Below is a small trained network, with its code and all its weights. Each question gives an input and a class and asks what happens when units are switched off, that is, made to give their printed mean instead of their output.

import numpy as np


def w(rows, s, z=0):
    codes = np.array(rows[::2]) - 128.0
    scale = np.full(codes.shape[1], s)
    scale[-1] = z or s
    return codes * scale


def norm(h):
    return h / np.sqrt((h * h).mean(-1, keepdims=True) + 1e-5)


def f(y):
    return y / 2 * (1 + np.tanh(0.7978845608 * (y + 0.044715 * y**3)))


def log_softmax(a):
    a = a - a.max(-1, keepdims=True)
    return a - np.log(np.exp(a).sum(-1, keepdims=True))


def net(x, mask):
    res = np.array(x, float).reshape(1, 8) / 4 @ E
    u = 0
    for l in range(3):
        y = f(norm(res) @ A[l][:, :-1].T + A[l][:, -1])
        res = res + np.where(mask[u : u + 15], y, B[l][:, -1]) @ B[l][:, :-1]
        u += 15
    return log_softmax(norm(res)[-1] @ U[:, :-1].T + U[:, -1])


A, B = {}, {}
E = w([
[105,240,107,165,89,54],'x0',
[125,138,86,141,49,229],'x1',
[112,71,131,230,120,109],'x2',
[141,126,164,98,70,107],'x3',
[151,183,108,129,185,125],'x4',
[175,135,200,136,97,147],'x5',
[120,170,166,143,150,145],'x6',
[2,153,128,87,160,115],'x7',
],0.0061)
A[0] = w([
[34,110,135,73,112,114,36],'0.n1',
[224,74,147,102,12,173,19],'0.n2',
[32,118,137,81,125,119,68],'0.n3',
[155,180,194,42,162,146,27],'0.n4',
[187,100,157,146,32,160,62],'0.n5',
[117,152,160,205,102,181,124],'0.n6',
[22,110,122,79,127,116,20],'0.n7',
[134,173,1,85,104,162,28],'0.n8',
[47,114,132,81,120,116,57],'0.n9',
[157,179,182,17,162,137,2],'0.n10',
[169,31,118,141,175,131,27],'0.n11',
[99,141,189,226,100,176,68],'0.n12',
[138,160,117,179,106,48,80],'0.n13',
[162,48,118,143,168,141,18],'0.n14',
[130,188,57,97,136,174,77],'0.n15',
],0.0094,0.003)
B[0] = w([
[86,104,80,73,117,106,192],'0.n1',
[163,56,239,82,40,140,253],'0.n2',
[77,109,109,73,105,112,205],'0.n3',
[127,177,189,93,154,178,189],'0.n4',
[167,96,141,91,52,166,208],'0.n5',
[154,136,40,109,103,159,176],'0.n6',
[70,98,107,76,98,97,201],'0.n7',
[50,135,142,225,81,176,208],'0.n8',
[96,109,98,78,113,110,181],'0.n9',
[142,201,140,85,169,180,202],'0.n10',
[111,75,118,159,192,139,188],'0.n11',
[165,156,3,111,111,153,174],'0.n12',
[131,146,152,152,91,70,186],'0.n13',
[114,88,135,153,193,123,167],'0.n14',
[62,143,172,186,101,148,194],'0.n15',
],0.018,0.0041)
A[1] = w([
[157,205,147,76,194,175,3],'1.n1',
[125,132,136,126,131,145,87],'1.n2',
[162,39,149,128,142,145,107],'1.n3',
[103,119,128,192,154,156,97],'1.n4',
[175,173,150,164,138,11,63],'1.n5',
[131,136,129,120,128,134,114],'1.n6',
[142,169,132,87,165,167,52],'1.n7',
[122,86,138,143,160,116,135],'1.n8',
[135,65,133,144,209,124,53],'1.n9',
[124,148,110,147,152,124,113],'1.n10',
[119,155,138,122,147,164,78],'1.n11',
[179,138,40,133,136,135,80],'1.n12',
[93,104,104,91,160,92,40],'1.n13',
[133,36,109,182,246,137,68],'1.n14',
[171,124,145,155,140,147,77],'1.n15',
],0.013,0.0028)
B[1] = w([
[101,185,171,112,141,197,199],'1.n1',
[119,115,145,147,143,112,125],'1.n2',
[157,89,132,146,172,131,242],'1.n3',
[113,134,149,168,101,121,172],'1.n4',
[185,188,142,114,146,53,204],'1.n5',
[125,124,130,130,133,132,127],'1.n6',
[107,150,165,133,134,147,159],'1.n7',
[127,133,105,129,152,126,159],'1.n8',
[107,121,93,169,175,147,191],'1.n9',
[136,133,148,112,89,126,131],'1.n10',
[111,139,165,138,133,120,142],'1.n11',
[150,177,73,129,134,184,162],'1.n12',
[97,110,119,96,119,119,192],'1.n13',
[119,123,85,184,251,122,255],'1.n14',
[97,100,119,99,130,131,145],'1.n15',
],0.026,0.0043)
A[2] = w([
[117,145,145,107,165,170,107],'2.n1',
[120,148,190,116,186,161,48],'2.n2',
[62,192,88,138,154,102,112],'2.n3',
[193,162,141,144,144,12,53],'2.n4',
[137,172,154,131,133,103,119],'2.n5',
[105,124,139,94,67,170,134],'2.n6',
[233,6,196,106,88,124,113],'2.n7',
[169,172,63,136,111,136,59],'2.n8',
[170,164,101,137,124,79,137],'2.n9',
[99,147,105,232,74,142,114],'2.n10',
[166,135,87,53,173,182,95],'2.n11',
[54,64,101,39,119,41,1],'2.n12',
[69,115,128,174,109,155,101],'2.n13',
[87,134,154,181,107,129,75],'2.n14',
[87,119,106,120,121,134,80],'2.n15',
],0.012,0.0026)
B[2] = w([
[78,173,143,150,120,126,160],'2.n1',
[60,215,100,143,110,189,174],'2.n2',
[165,48,181,76,80,149,209],'2.n3',
[225,137,201,75,186,30,178],'2.n4',
[112,160,155,114,138,127,147],'2.n5',
[147,83,111,168,207,82,227],'2.n6',
[207,9,203,54,131,253,254],'2.n7',
[177,174,53,131,103,154,150],'2.n8',
[178,166,112,92,151,111,156],'2.n9',
[132,79,116,194,63,58,187],'2.n10',
[113,152,158,210,87,104,172],'2.n11',
[46,114,30,28,125,85,230],'2.n12',
[159,112,167,156,111,33,175],'2.n13',
[118,114,166,168,100,67,153],'2.n14',
[138,124,133,113,109,84,152],'2.n15',
],0.017,0.0061)
U = w([
[71,228,208,112,161,198,155],'0',
[217,212,143,72,155,46,103],'1',
[86,121,167,212,63,86,115],'2',
[205,45,180,95,112,222,160],'3',
[118,101,75,199,253,142,158],'4',
[143,112,80,161,83,91,4],'5',
[197,172,27,162,80,156,109],'6',
[43,106,70,26,116,70,146],'7',
],0.013,0.0041)

Each question gives the input, the list of numbers given to net, and the class t.
The units are the neurons (one row each of A and B). Each row of codes is followed by its name. A weight is (code - 128) times the scale printed after its matrix; where a second scale follows, it is the last column's (A, B and U).
mask holds one flag per neuron, layer by layer. A switched-off neuron (its flag False) gives its mean, the last column of its row in B, instead of its output. The means were averaged over made-up inputs and are rounded, as every weight is.
A unit's drop is (log p(t) with every unit on - log p(t) with that unit switched off) / (log p(t) with every unit on - log p(t) with every unit switched off).
The circuit of an input: a set's keep is (log p(t) with only the set's units on - log p(t) with every unit switched off) / (log p(t) with every unit on - log p(t) with every unit switched off). Starting from the 12 units with the biggest drops (on a tie, the unit counted first), units are removed one at a time, each time the one whose removal leaves the highest keep (on an exact tie, the one counted first), for as long as the keep stays at least 0.8.
circuit, biggest first: the units of the circuit, biggest drop first
unit that matters most: the unit with the biggest drop
k most important neurons: the k neurons with the biggest drops, biggest first
k most important neurons of layer l: the k neurons of layer l with the biggest drops, biggest first
drop when u is switched off: that unit's drop, to one decimal
input [4,7,1,-2,1,2,-4,3], class 2: circuit, biggest first : 0.n8
input [0,-7,2,3,5,-4,0,-2], class 1: circuit, biggest first : 1.n5, 0.n13
input [3,-7,-2,-6,-4,-6,3,-7], class 1: circuit, biggest first : 1.n5, 0.n13
input [2,-5,-1,0,2,0,6,-3], class 0: 3 most important neurons : 1.n1, 0.n4, 0.n10
input [-7,5,7,8,8,-4,5,0], class 4: 3 most important neurons : 0.n11, 0.n14, 1.n14
input [2,4,7,-2,4,0,6,8], class 6: 2 most important neurons : 0.n12, 1.n12
input [3,7,-1,5,6,7,-4,4], class 2: 4 most important neurons : 0.n8, 0.n15, 1.n3, 2.n10
input [-3,-5,-5,6,1,4,-1,-4], class 0: 2 most important neurons : 0.n10, 0.n4
input [7,-1,-6,2,3,-4,5,3], class 0: 2 most important neurons : 0.n10, 0.n4
input [-5,-3,-2,5,7,6,-7,-1], class 0: 2 most important neurons of layer 1 : 1.n1, 1.n7
input [-7,-5,-5,-4,0,-1,-2,-1], class 4: 2 most important neurons of layer 1 : 1.n14, 1.n9
input [1,-8,4,-2,0,-1,-3,1], class 1: 3 most important neurons : 1.n5, 0.n13, 2.n4
input [4,6,1,1,5,-6,-4,5], class 2: 2 most important neurons of layer 0 : 0.n8, 0.n15
input [-6,6,7,-4,-1,-4,-8,-4], class 4: most important neuron of layer 0 : 0.n11
input [-5,7,5,-6,4,-4,0,6], class 2: 3 most important neurons of layer 0 : 0.n8, 0.n15, 0.n2
input [-1,0,-8,-3,-3,6,-8,4], class 0: 2 most important neurons : 0.n10, 0.n4
input [-3,8,-6,-3,1,3,-2,8], class 7: drop when 0.n3 is switched off : 0.4
input [5,-2,-2,-5,-8,5,7,2], class 6: drop when 0.n12 is switched off : 0.6
input [-3,5,3,1,6,1,8,1], class 6: drop when 1.n7 is switched off : 0.0
input [-5,1,0,0,4,-6,2,-1], class 4: unit that matters most : 1.n14
